Here are made-up things, facts about them, and rows of numbers that follow some of those facts. Name the thing behind each unnamed row.

There are 4 kinds of fact about the things: α, κ, δ, μ.
α: refers to; κ: is directly part of; δ: is of sort; μ: points at
k100 κ:k413
k102 κ:k852 μ:k818,k236
k106 κ:k124
k11 κ:k558
k111 κ:k979 δ:948 μ:k719,k433,k568
k113 κ:k44 δ:128
k115 α:k167 κ:k524 δ:98
k121 κ:k732 μ:k859,k413,k167,k49
k124 μ:k677,k453,k827,k547
k13 κ:k124 δ:536 μ:k407,k469
k130 κ:k709 μ:k854
k133 κ:k726 δ:253
k137 κ:k709
k143 κ:k979 δ:253 μ:k859,k16,k929,k49,k952,k106
k159 κ:k118 δ:948
k16 α:k872 κ:k278 δ:948
k161 κ:k524 δ:933
k165 κ:k432
k167 α:k854 κ:k524 δ:343
k175 α:k380 κ:k413 δ:933
k177 α:k840 κ:k422 δ:543 μ:k975
k189 κ:k558 μ:k236,k36,k532
k193 κ:k102 δ:948
k197 κ:k732 δ:389 μ:k9,k638,k902
k199 α:k113 κ:k44 δ:543
k204 κ:k130 δ:543
k207 κ:k568 δ:83
k211 α:k929,k599,k46 κ:k822 δ:933
k212 κ:k902 δ:98
k219 κ:k709 δ:536
k222 κ:k902 δ:685
k224 κ:k130 δ:389
k230 α:k681 κ:k677 δ:543 μ:k211,k720,k193
k236 κ:k511 δ:933
k239 κ:k106 δ:128
k251 κ:k979 μ:k854,k728,k532
k254 κ:k121 δ:128
k256 κ:k616
k259 κ:k568 δ:389
k26 κ:k902 δ:948
k264 κ:k11 δ:933
k266 κ:k141 μ:k936
k278 κ:k517
k284 κ:k568 μ:k239,k931,k26
k287 μ:k966,k36
k291 κ:k278 δ:933
k3 κ:k165 δ:685 μ:k661,k433
k302 κ:k828 δ:98
k307 κ:k902 δ:543
k314 κ:k407 δ:948
k315 κ:k413 δ:685 μ:k161,k534,k681,k732
k323 κ:k616
k327 κ:k902 δ:933 μ:k878,k929
k337 α:k251 κ:k979 δ:389
k342 α:k977 κ:k287 δ:128
k345 α:k925 κ:k814 μ:k461
k353 α:k970 κ:k461 δ:933 μ:k480,k199,k979
k36 κ:k517 δ:83
k362 κ:k11 δ:253
k365 κ:k517 μ:k525,k16
k368 κ:k677 δ:98
k380 α:k670 κ:k413 δ:83
k381 α:k4 κ:k141
k383 κ:k750 δ:83
k39 κ:k726 μ:k719,k861,k728
k390 κ:k750 μ:k511,k383
k392 κ:k130
k394 κ:k748 δ:83
k4 α:k381 κ:k141 δ:543
k401 κ:k677 μ:k728,k368,k49,k461
k402 α:k886,k13 κ:k124 δ:343
k413 κ:k287
k422 κ:k750 μ:k307,k394,k314,k133
k429 α:k9 κ:k517 δ:128
k431 κ:k77 δ:98
k433 κ:k39 δ:389
k436 α:k380 κ:k413 μ:k264,k11,k984,k48
k44 κ:k726
k449 κ:k137 δ:536
k453 κ:k732 δ:98
k459 κ:k407
k46 α:k929 κ:k822 δ:685
k462 α:k999 κ:k137 δ:933 μ:k931,k118
k468 κ:k677 δ:948
k469 κ:k106 δ:933
k476 α:k949,k999 κ:k137 δ:543
k479 κ:k130 δ:948
k48 κ:k568
k480 κ:k102 δ:685
k49 κ:k278 δ:685
k495 κ:k284 δ:543 μ:k861,k141,k728
k497 κ:k828 δ:948 μ:k728,k902,k159,k925,k994
k498 α:k480 κ:k102 δ:128
k511 κ:k709
k514 α:k913 κ:k616 δ:98 μ:k534
k517 μ:k402,k913,k133
k525 κ:k287 δ:543
k527 κ:k131 μ:k934,k61,k827
k53 κ:k750 δ:543 μ:k224,k532
k532 κ:k748
k534 κ:k524 δ:536
k547 κ:k48 δ:933
k558 μ:k859,k655,k159,k380
k564 α:k984 κ:k284 δ:536
k579 κ:k558 δ:933 μ:k949,k291,k44
k585 α:k254 κ:k121 δ:948 μ:k524,k655,k193
k589 κ:k102 δ:343
k590 κ:k828 μ:k752,k314
k598 α:k798,k392 κ:k130
k599 κ:k822 δ:543
k607 κ:k511 δ:128
k61 α:k930 κ:k616 δ:128
k616 κ:k709
k623 κ:k828 μ:k429,k616,k314
k625 κ:k677 δ:389 μ:k11,k655,k291,k204,k394,k219
k636 α:k589 κ:k102 δ:83 μ:k638,k936,k805,k449,k778,k278,k977
k637 α:k925 κ:k814 δ:685
k638 κ:k511 δ:98
k645 κ:k432 δ:389
k646 κ:k524 δ:543 μ:k413,k638,k661,k159,k637
k647 κ:k936 δ:685
k655 κ:k979 δ:543
k661 κ:k131 δ:543
k665 κ:k677 δ:253
k670 κ:k413 δ:128 μ:k77,k589,k805,k994
k671 κ:k828 δ:83 μ:k859
k676 κ:k814 δ:389
k677 κ:k726
k68 κ:k121 δ:543 μ:k930
k681 κ:k677
k706 α:k453 κ:k732 δ:83
k710 κ:k568 δ:98 μ:k785,k161,k984,k822,k46
k714 κ:k407 δ:543 μ:k239,k616
k719 κ:k852 δ:933
k720 κ:k748
k728 α:k219 κ:k709 δ:933
k737 κ:k709 μ:k224,k222,k952,k720,k978
k738 κ:k121 δ:343 μ:k968
k74 κ:k284 δ:948 μ:k728,k368,k925,k913,k469
k748 μ:k159,k4,k994,k665
k750 μ:k480,k476,k11,k816,k468
k752 α:k590 κ:k828 δ:536
k767 κ:k568 μ:k431,k137,k979
k77 κ:k461
k778 α:k111 κ:k979 δ:685
k785 κ:k732 δ:253
k788 α:k16 κ:k278 δ:253 μ:k861
k797 κ:k409 δ:933 μ:k453,k878,k822
k798 α:k479 κ:k130 μ:k949,k661,k726,k929,k133
k800 α:k402 κ:k124 δ:685
k801 κ:k732 δ:543
k803 κ:k131
k805 κ:k390 δ:948
k807 κ:k432
k814 μ:k870
k816 κ:k409 δ:536
k818 α:k365 κ:k517 δ:948
k822 κ:k814
k823 κ:k165 δ:98 μ:k113,k61,k655,k930,k383
k827 κ:k121 δ:933
k828 κ:k568 μ:k239,k984,k44,k870,k219,k913
k840 α:k177 κ:k422 δ:98 μ:k661,k161
k848 κ:k517 μ:k468
k852 μ:k431,k453,k307,k100
k854 κ:k524 δ:948
k859 α:k966 κ:k77 δ:948
k861 α:k970 κ:k461 δ:389
k870 κ:k131
k872 κ:k278 δ:543
k877 κ:k124 μ:k949,k368
k878 κ:k48 δ:543
k886 κ:k124 δ:543 μ:k431,k498
k890 κ:k48
k9 κ:k517 δ:543
k902 κ:k118
k913 κ:k616 δ:389
k925 κ:k814 δ:128
k929 κ:k822 δ:253
k930 κ:k616 δ:933
k931 α:k26 κ:k902 δ:343
k934 κ:k527 δ:543
k936 κ:k750
k948 κ:k828
k949 κ:k137 δ:389
k952 κ:k130 δ:933
k965 α:k984,k564 κ:k284 δ:253 μ:k480,k453,k167,k547,k564
k966 κ:k77 δ:543
k968 κ:k413 δ:536
k970 κ:k461
k975 α:k254 κ:k121 δ:98
k977 κ:k287 δ:948
k978 κ:k39
k979 κ:k748
k984 κ:k284 δ:343
k990 κ:k102 δ:543
k994 κ:k124 δ:933
k999 κ:k137 δ:685 μ:k413

Named rows:
k230: [-27  22   8   0   8  16 -31  -5  -4   4   4  20 -17  -5   2  10   8  -4
   4  -3  -3  15  11  21  11  17]
k568: [-43   4   2 -11  36   2 -31   5  -8 -10 -13   5 -26  10   1  23 -20   3
  18 -22  -9  13  -7  13   7  11]
k828: [-43   5  -3 -13  40   8 -36   6  -7 -13 -15   6 -25  10   6  26 -21   6
  21 -22 -12  13  -9  13   7   7]
k590: [-39   3  -8  -3  38  -1 -41   2  -9  -6 -14  -3  -2   8  14  13 -21 -17
  28  -2  -3   9   4  17  11   4]
k314: [-32  17   8  -1  15   2 -24  -4  -6  -5 -10  18  -6  10   6  -2  -2 -17
  12  -1   4  17   3  17  17  13]
k161: [-29  13   1  -3  18  -2 -28  -2  -7   7   2   1  -8   1   5  10  -2  -9
  13  -1   1   9   9  20   7  10]
k737: [-30   1  -1   1   5  11 -31  -1 -14  11  -1   1   0  15   8  14   2 -16
  10  -5   1   9   1   9  13   7]
k709: [-31  -5   2  -6   4   4 -17   1 -15   8  -6  -3  -1  28  -2  27   6  -1
   4 -21  -7  11  -8  -3  13   5]
k222: [-37  14   7   2  15   0 -28  -8 -10   4  -7  19  -7   7  -1   8  -7 -20
  12  -1   1  10   5  22  15  15]
k175: [ -7  41 -40  15  24  -7 -29  19 -20  25  11  39  -9 -33   6  26   7 -12
  -7 -30  14  18 -12  10  30  12]
k197: [-33  12   2  -2  14   0 -33  -7 -13   6  -1   6  -5  -5   2  15  -2 -10
  11   4   0   8   7  19  10  11]
k936: [-36  10  11  -8  21 -10 -23  -3 -11  -3  -8   6 -11   5 -15  25   0   4
   6 -16  -9  15   6   9  12  11]
k706: [-22  26   8  -4   7  13 -26   4  -4   2   6   9 -21  -7   8   5   9   1
   6  -1   1  16   3  21   9  12]
k74: [-37  12   5  -3  26  12 -35   3  -9 -11 -16  15 -15   6  13   2 -11 -15
  19  -3   2  18  -5  16  16  10]
k814: [-35  14   5  -6  20  -3 -23  -8 -10  -4  -7  10  -7  10  -8  28   1   6
  11 -13 -12  11   7  12  14   8]
k714: [-29  15   2   0  18   6 -32  -2  -6   0  -4   9  -4   5   8   9   1 -12
  14   0  -4  14  12  16  13  10]
k4: [-31  13   6   0  18   0 -31   2  -8   2  -2   6  -9   3   2   7  -1 -15
  10  -3   0  17  11  16  12  13]
k807: [-32  12   3  -2  16   2 -31  -5  -8   5  -1   7  -6   3   4  12  -3 -12
  13  -2  -1  10  10  19  11  11]

Which thing is each row?
No name comes twice in this set of rows, the named rows included.
[-35   8  -2  -5  26   7 -37   1  -7   1  -5   6 -15   2  11  12 -14 -12
  18  -6  -1  11   2  19   8  12]  k890
[-25  21   8  -3  10  12 -25  -3  -1   5   6  20 -19   0   5   6   6  -6
   4  -6  -2  16  10  21   6  20]  k199
[-18  29 -45  20  42 -33 -37  15 -29  19 -10  29  21 -24   1  27  -7 -31
   7 -23  16  16  -5   1  44   2]  k670
[-32   9   3   3   7   9 -25   5 -12  16   4  -5  -7  14   4  15  -1 -16
  13 -10   6   6   3  16  13   4]  k236
[-38  -6  -3   4  19 -11 -31  -6 -19   2 -21  -3  21  25   5  10  -9 -32
  20   5   1   8   3   5  23   1]  k999
[-24  18   2  -6   7  16 -28  -7  -4   8  10  14 -21  -6   9  13   6   2
   6  -3  -2  11   4  22   4  15]  k353
[-38  14   9   5  23  -9 -27  -1 -12  -5 -18   6   6  14   2   0  -9 -26
  22   2   7  14  10  16  24   3]  k854
[-32   0   0  -1   7   5 -29  -6 -14  11  -3   7  -2  13   8  14  -1 -18
   9  -6   2   8  -1  11  12  11]  k607
[-31  13   4   1  17   5 -34   0  -9   0  -4   8  -5   2   4   9   0 -12
  12   0  -2  16  12  15  13  11]  k646
[-30  27  10   4  15   5 -24   8  -7   3   1  -4 -11   3   2   6  -1 -10
  16  -2   7  12  10  22  18   2]  k36
[-28  -1  -4   0   7   6 -30   0 -14  11  -3   0   3  14  10  14   2 -17
  10  -4   1   9   0   7  14   7]  k798
[-31  14  -1  -7  27  11 -36  14  -7  -9  -7  -5 -19  -1  17   5 -11  -4
  22  -2   1  15  -2  19  11   4]  k671
[-38  10   2   2  26 -14 -27  -9 -10  -1 -14  11   8  14   1   6 -12 -26
  18   4   0   8  10  18  17  10]  k480
[-26   1   0   0   7   7 -25   4  -9   9  -1   1  -2  19  10   6   3 -18
   8  -9   2  14   3   7  11  11]  k204

The same things again, as new rows of numbers:
Some things and their rows:
k994: [ -6  -3   1   0  -8  -9   3   6  -3   7   4   1 -11   2   5  -3   5  11
  -3   0 -10  -3  -3  15  -6   7]
k676: [-3 -8  3  1 -5 -6 -7  3 -4  0 -3  2 -4  6 -1 -1  1  2 -3  5 -8 -2 -3  0
  0  1]
k625: [ 10 -15   8   4  -3   2 -17   3  -7  -4  -8   7  -7   9   6  -2  -7  -7
  -4   6 -13   3   5 -11  -2  -4]
k527: [  2  13   5  -4  24   8  -6   3   5  -7   1   5   7   3 -11  -2   2  -5
  14  -7   2   4   0 -19   5  -3]
k861: [-26  -2  -7  -4 -12 -15 -17   6   1  20  -2  -5 -19  10  -5  15 -10  12
   4  -6   3   0  15   4   9  18]
k929: [ 11  -8   5   9  -7  -2  16  -2   1   0  -8  -7  14  -3  22 -27  16  -9
  -8   1   1  -5 -11  20  -4  -4]
k453: [  1  -6  -4   7   7 -13  18  -2  -6   4  -6  -8   3  -3  22 -24  19  -8
 -18   2 -10   0 -11  -2  -4 -11]
k433: [ -7  -4   5   1 -10  -6  -5   6  -4   2  -2  -1 -11   8   4  -2   5   2
  -5   1 -10  -3   0   6  -3   5]
k636: [  2   8  -6   3   6   3 -15  -8 -31  -5  10  13  -6   9  -8  19 -17   3
   9   0  -5   1  19  -8  -5  11]
k728: [-18   9   0 -21 -30  22   8   1  -4 -18  32  -8 -27 -19 -25  73 -11   3
 -22  -1 -10 -16 -19 -11 -19  22]
k677: [ -7  13   9  -9  10   1   0   6   7  -6  -3   3  -1   9  -1   1  11   0
   8 -16   4   0   4 -18   2  -1]
k655: [ -9  -9   1   2 -11 -14   5   1  -1   6  -4  -3 -12   2   0   0  11   7
 -15   5  -8  -2   5  -5  -4   2]
k975: [-14   6 -10   0  -4  -8 -13  -8 -22  10  -3  -4  -2   9   3  19  -7   2
   1  -8   6   0  23 -13   5  18]
k291: [ -1 -12   6  -2 -16  -6  -3   5   0   3  -6  -1  -9   4   5   4   3   6
 -12   0  -6   0   3   2   0   1]
k805: [ -3   0   5  -4   4 -10   5   8 -12   9   9   2   2   4  12   3  -5   7
   0 -14   5  -1  -8  17  -3   8]
k143: [  2  -3   1   7   6   8 -11  -7  -9   0   0  -2   9   2  10  -4 -11 -14
  12   3   1  -6   0  -1  -2   3]
k26: [ 19 -15  17   4 -11   1  13   3  -1  -1  -3   0  18  -4  20 -14  10  -6
 -13  -1   1  -3 -14  12  -9  -4]
k315: [  8  -5  -1  -3   1  15  -6  -6 -11 -13  -2   1   7   5  15  -4 -14  -5
  13  -6   8  -3   1   0   3 -10]

Rows to name:
No name comes twice in this set of rows, the named rows included.
[-16  -2  -8 -10 -14   9   1 -10  -5 -20  12   8 -29  -4 -21  36   3  21
   0   4  -4  -4  22 -33  -9  -5]  k498
[ -1 -14   4  -1  10  -7  12  12   0   7   8  -2  -1  -6  31 -17   0  -2
  -5  -4  -4  -4 -24  18 -13  -4]  k977
[  9  -1  -2   1 -19  16  22   1  13 -26  15   7 -27 -22  -2  -4  24   8
  -5  20 -18  -8   5  -3 -27 -16]  k925
[ 10 -16   3  14  13  -5   6   2  -2  -3  -2   3  -6  -3   9 -28  13  -9
  -6  19 -21   2 -10  -5 -10 -16]  k886
[ 10 -10   5   2  -6   4 -12   4  -1   0  -3   5  -4   4   0   0  -6  -4
  -5  10 -10   4   3  -2   0  -1]  k579
[ -8  -9   8  -1   2  -1 -18  -5 -17   9  -1   4   6  10  -2  20 -23   4
  11 -10  15  -2  10  -9   9  14]  k585
[  4  -2  -5   8  13   1  -9  -7 -16  -1  -1   0   5   2   5  -1  -4 -16
   2   8  -6   1   4 -17  -1   0]  k823
[-21  -9   2  -6  -2  -5 -12   2  -7  13   1  -5  -3   2   4  24 -17   8
   4 -12  17  -4   3  -4   5  17]  k818
[-10   6 -13   2   1  -9 -14  -5 -16  11  -3  -2  -3   6   2  18  -8   0
   1  -4   1   2  18 -13   8  14]  k115
[-19  -5 -14   0  -6  -1  -7  -6   5  -3   3   9 -36  -5 -15  14  -6  19
  12   9   0   3  32 -21   0  -6]  k342
[  8  -7 -12   2   2  -4 -17   1   4   7  13   8   9  -8  -6  -2   1   1
  -4  26 -10   5   6  11  -1   3]  k495
[  4 -13  -1   6   8   9   5  -1   7  -6   3  -4  -6 -11  18 -24   4 -13
   4  12  -7  -6 -15   0 -10 -17]  k365
[ -2 -16  -2   2   3   0   8   8  13   0  -2  -5 -18  -6  28 -23   6  -6
  -2   1  -8  -3 -12   2  -9 -19]  k681
[-10 -13   7   0  -5  -9   3  -2  -6   2  -5  -2  -4   5   1  -4   6  10
  -8  -1  -5  -5  -5  -8   1  -1]  k827

The same things again, as new rows of numbers:
Named rows:
k199: [ -3  -4  -5  -4   9  20  32  14  -1  11   7  -1   3  31  21  12  27 -38
   8 -15 -19  56  44  41   7  25  21]
k800: [  8   6  -7   0  10  18  29  12   2  19  -7   7  -7  51   8  31  36 -32
  -6 -27 -20  65  31  40   8  17  33]
k459: [ -5   3  16  -8  12 -11  20   7 -13  17  20  -6  10  25  -4   5   7 -17
  -7  15 -29  19  30  34  -2  11  -2]
k407: [  6  22  19   0   2  -6  17  -3 -18  23   8 -11   8  35   5  10  13  -6
 -21  27 -30  15  27  38 -15  -6  13]
k46: [ 10   8  -3  -2  11  20  31  14   7  19  -6   8  -9  51  11  33  36 -33
  -6 -29 -18  66  28  39   7  18  33]
k929: [-14  11  29  -3  13  -7  19   9 -15  28  11  10   5  33  -2  18  17  -4
 -13  19 -27  36  16  38   0  -2  11]
k383: [  7   9   5 -14  18 -14  21   5   2  11  19   3   3  51 -26  19   5 -11
 -13  -5 -34  11  25  43  -2  24   4]
k100: [ -6   5  15  -8  11 -11  21   6 -13  17  21  -6  10  23  -3   4   6 -16
  -6  16 -31  21  28  34  -2  13  -1]
k706: [ 15   9 -13  -1  10  13  27  10   7  18  -7   9 -10  57  -3  35  34 -32
 -10 -33 -24  60  27  40  10  23  35]
k720: [ -6   4  16  -8  11 -12  20   7 -12  18  20  -6  10  24  -3   5   6 -17
  -7  15 -29  20  29  34  -2  12  -2]
k527: [ -9  24  20   3  -6  -6  10 -13 -12  24   9 -11   7  34   7  10  18  -2
 -20  20 -33  10  22  28 -22  -2  17]
k251: [-26   1  12  -2   3  -4  21  -8  -5  17  21  -5  25  29   2  -4   1 -14
  -6   5 -23  18  19  23  -3   9   4]
k74: [-26  -8  17 -10   3  -2  19  -2  -9  16  26  -4  24  45  -2   8   5  -2
  -7   3 -15  17  28  25   4   5   8]
k785: [-15   9  26  -1  10 -10  17   9 -21  26  13   9   7  34  -5  15  16  -3
 -14  21 -31  35  17  37   1  -2  13]
k431: [ -1  12  17  -1   9 -13  16   4 -17  25  10   0   4  36 -12  17  17  -8
 -18  11 -35  27  16  32  -3   1  11]
k803: [ -5   3  16  -7  11 -12  21   7 -13  17  20  -6  11  24  -5   5   5 -17
  -6  15 -29  19  30  35  -2  10  -1]
k204: [ -2  -6  20  -1  19 -15  19  16 -13  19  14  -1  11  29 -13   8   3 -21
  -4   0 -25  13  36  39 -14   5  -1]
k623: [-13   3  22  -4  -1 -10   8  -5 -21  31  15 -11   7  38  -4  21  25  -4
 -21   7 -26  24  22  14  -2  -3  14]

Name these rows:
No name comes twice in this set of rows, the named rows included.
[-16  24  20   0  -2  -7   8 -15  -6  32   4 -13   8  30   8  18  15   0
 -17  21 -23  14  21  34 -20  -5  11]  k558
[ 14   8  -5 -13  18  23  38  19  28   7   1  10 -11  53  13  31  25 -41
   0 -36 -11  56  31  46   7  38  24]  k380
[-14   4  -1   8  -3  18  23   0   0  27  -5  -2   2  32  23  20  37 -35
  -4 -21 -14  63  26  23   2  11  33]  k345
[ 11   7  -7  -5   9  18  33  16  13  12   3  -2  -4  32  22  17  26 -50
   1 -18 -12  54  37  34   8  31  19]  k175
[-14  23  19   2  -3  -5  10 -15  -9  28   7 -12  11  33   8  12  13  -2
 -18  20 -27  13  21  30 -19  -5  14]  k748
[-10 -25 -19   4 -10  40  -3   3 -37  19   3   5  41  33   5  31  19 -45
 -21 -28 -58  39  64  74  21   9  44]  k4
[  3   4  22  -9   5 -11  14   6 -24  31  12 -12   7  38  -7  23  18  -7
 -19  15 -22  29  28  26   6  -8  10]  k948
[  5  -5   2  11  11  13  25  20  -8  25 -12   3  -2  37  12  25  32 -42
  -2 -26 -15  60  39  37  -4   4  29]  k476
[ -9  -4  -1  -6  12  19  30  14   5  17   3   4   1  31  20  22  26 -35
  11 -15 -11  59  46  47   9  23  18]  k859
[ 15   0  -9  14   6  12  29  15   3  25 -14  -1   8  41   9  18  23 -50
  -9 -26  -5  54  32  30   3   3  29]  k728

